[[-2.74  1.90 -0.66 -0.62 -2.75 -2.73 -0.65 -0.66 -0.63 -0.64 -2.75  1.90
  -0.63  1.90 -0.30 -2.74]
 [ 1.76 -2.85 -0.56 -0.60  1.76  1.76 -0.57 -0.57 -0.59 -0.58  1.78 -2.83
  -0.59 -2.82 -0.27  1.77]
 [-2.76  1.96 -0.52 -0.48 -2.78 -2.77 -0.51 -0.52 -0.49 -0.51 -2.78  1.95
  -0.49  1.95 -0.49 -2.77]
 [ 1.78 -2.86 -0.41 -0.45  1.80  1.78 -0.42 -0.41 -0.44 -0.42  1.79 -2.84
  -0.44 -2.84 -0.47  1.78]
 [ 1.80 -2.86 -0.47 -0.50  1.80  1.80 -0.47 -0.47 -0.49 -0.48  1.81 -2.84
  -0.49 -2.84 -0.40  1.80]
 [ 1.79 -2.86 -0.50 -0.54  1.80  1.79 -0.51 -0.50 -0.52 -0.51  1.81 -2.84
  -0.53 -2.84 -0.36  1.80]
 [-2.77  1.95 -0.55 -0.52 -2.78 -2.76 -0.55 -0.55 -0.53 -0.54 -2.78  1.96
  -0.52  1.95 -0.44 -2.77]
 [ 1.81 -2.86 -0.31 -0.35  1.81  1.80 -0.32 -0.31 -0.34 -0.32  1.82 -2.85
  -0.34 -2.85 -0.59  1.81]
 [-2.74  1.95 -0.44 -0.40 -2.74 -2.74 -0.43 -0.44 -0.41 -0.43 -2.76  1.94
  -0.41  1.93 -0.59 -2.75]] => 1.90

[[ 121.87   86.38  -74.59   81.81   71.45  -25.44  -42.36 -153.31    4.51
   185.78   22.89   31.45  -67.94]
 [ 123.69   87.16  -75.91   82.24   70.97  -25.44  -45.28 -154.16    4.51
   193.39   21.46   33.25  -71.29]
 [ 123.69   87.16  -77.25   82.80   70.97  -25.44  -46.84 -155.29    4.51
   194.54   21.46   33.25  -73.43]
 [ 125.36   88.14  -79.52   83.73   67.81  -25.44  -49.68 -157.26    4.51
   198.75   19.62   33.43  -73.26]
 [ 120.15   86.16  -72.31   79.80   71.58  -25.06  -41.85 -151.80    4.51
   184.92   22.44   33.25  -65.51]
 [ 123.69   87.16  -78.42   83.91   70.97  -25.44  -47.82 -156.85    4.51
   197.25   20.59   33.25  -73.13]
 [ 121.45   86.43  -74.27   82.24   70.97  -25.44  -44.56 -154.16    4.51
   189.55   22.58   33.25  -68.52]
 [ 123.69   87.16  -75.91   82.24   70.97  -25.44  -45.28 -154.16    4.51
   193.19   21.46   33.25  -71.29]
 [ 123.12   87.16  -75.91   82.24   70.97  -25.44  -45.28 -154.16    4.51
   192.89   21.52   33.25  -69.57]] => 22.89

[[ -39.442  -23.279   55.034 -114.976   -1.113  -58.437]
 [ -68.477  -54.614   77.597 -131.786   29.962  -84.165]
 [  92.089   96.826 -100.037   63.790 -118.789   83.982]
 [-136.949 -149.221   78.222  -71.606  123.829 -119.234]
 [ 128.708  142.052 -114.712   58.208 -164.028  109.687]
 [  51.255   67.707  -32.423  -29.780  -91.045   30.225]] => -114.976

[[-0.2 -0.5  1.3 -0.5 -1.0 -0.4 -0.1  1.0  1.4 -1.2  0.4 -0.9  1.0 -0.3
   0.6]
 [ 0.4 -0.5  1.3 -0.5  1.2 -0.4 -0.1  1.0 -0.3  3.2  0.3 -0.9  1.0 -0.3
   0.6]
 [-0.2  0.2 -0.5 -0.1 -0.8  0.1 -0.1  0.4  1.2 -1.8  0.4  0.6 -0.5 -0.3
   0.1]
 [-0.2  0.1 -1.0  0.0 -0.8  0.3 -0.1 -0.1  0.3 -1.2  0.4  1.0 -0.6 -0.1
   0.2]
 [-0.2  0.5 -1.4  0.4 -0.8 -0.1 -0.1  0.3  0.6 -1.2  0.4  1.0 -0.3  0.0
   0.1]
 [ 0.1 -0.5  1.3 -0.5  0.2 -0.4 -0.1  1.0  1.0  2.4  0.4 -0.9  1.0 -0.3
   0.6]
 [-0.2 -0.5  1.7 -0.5 -0.8 -0.4 -0.1  1.0  1.3  0.0  0.4 -0.9  1.0 -0.3
   0.6]
 [-0.2 -0.5  1.6 -0.5 -0.8 -0.4 -0.1  1.0  1.3 -1.2  0.4 -0.9  1.0 -0.3
   0.6]
 [-0.2 -0.5  2.0 -0.5 -0.8 -0.4 -0.1  1.0  1.3 -1.2  0.4 -0.9  1.0 -0.3
   0.6]
 [-0.2 -0.4  1.3 -0.5 -1.2 -0.4 -0.1  1.0  1.3 -2.6  0.4 -0.9  0.9 -0.3
   0.6]
 [-0.2 -0.5  1.3 -0.5 -1.2 -0.4 -0.1  1.0  1.3 -2.5  0.4 -0.9  0.8 -0.3
   0.6]
 [-0.1 -0.5  1.6 -0.5 -0.8 -0.4 -0.1  1.0  1.3  1.4  0.4 -0.9  1.0 -0.3
   0.6]] => 1.0

[[ 14.548   0.693  -5.352   7.296   8.633  12.775]
 [ -3.203  10.954   3.041 -14.513 -15.244  -3.598]
 [ -4.865 -17.444  -5.961  -0.973   7.392  -5.991]
 [-17.792 -11.964  -6.782  -8.696  -9.623 -17.061]
 [-10.014   4.501   0.826 -13.899 -22.574 -11.963]
 [ -1.755   3.896   7.322 -16.810  -9.722  -4.468]
 [-27.468 -12.396  -4.857 -16.890 -16.444 -25.683]
 [ 10.297 -21.539 -18.543  25.691   8.452   4.759]
 [  8.101 -14.718 -10.794  12.395  13.220   5.783]] => 7.296
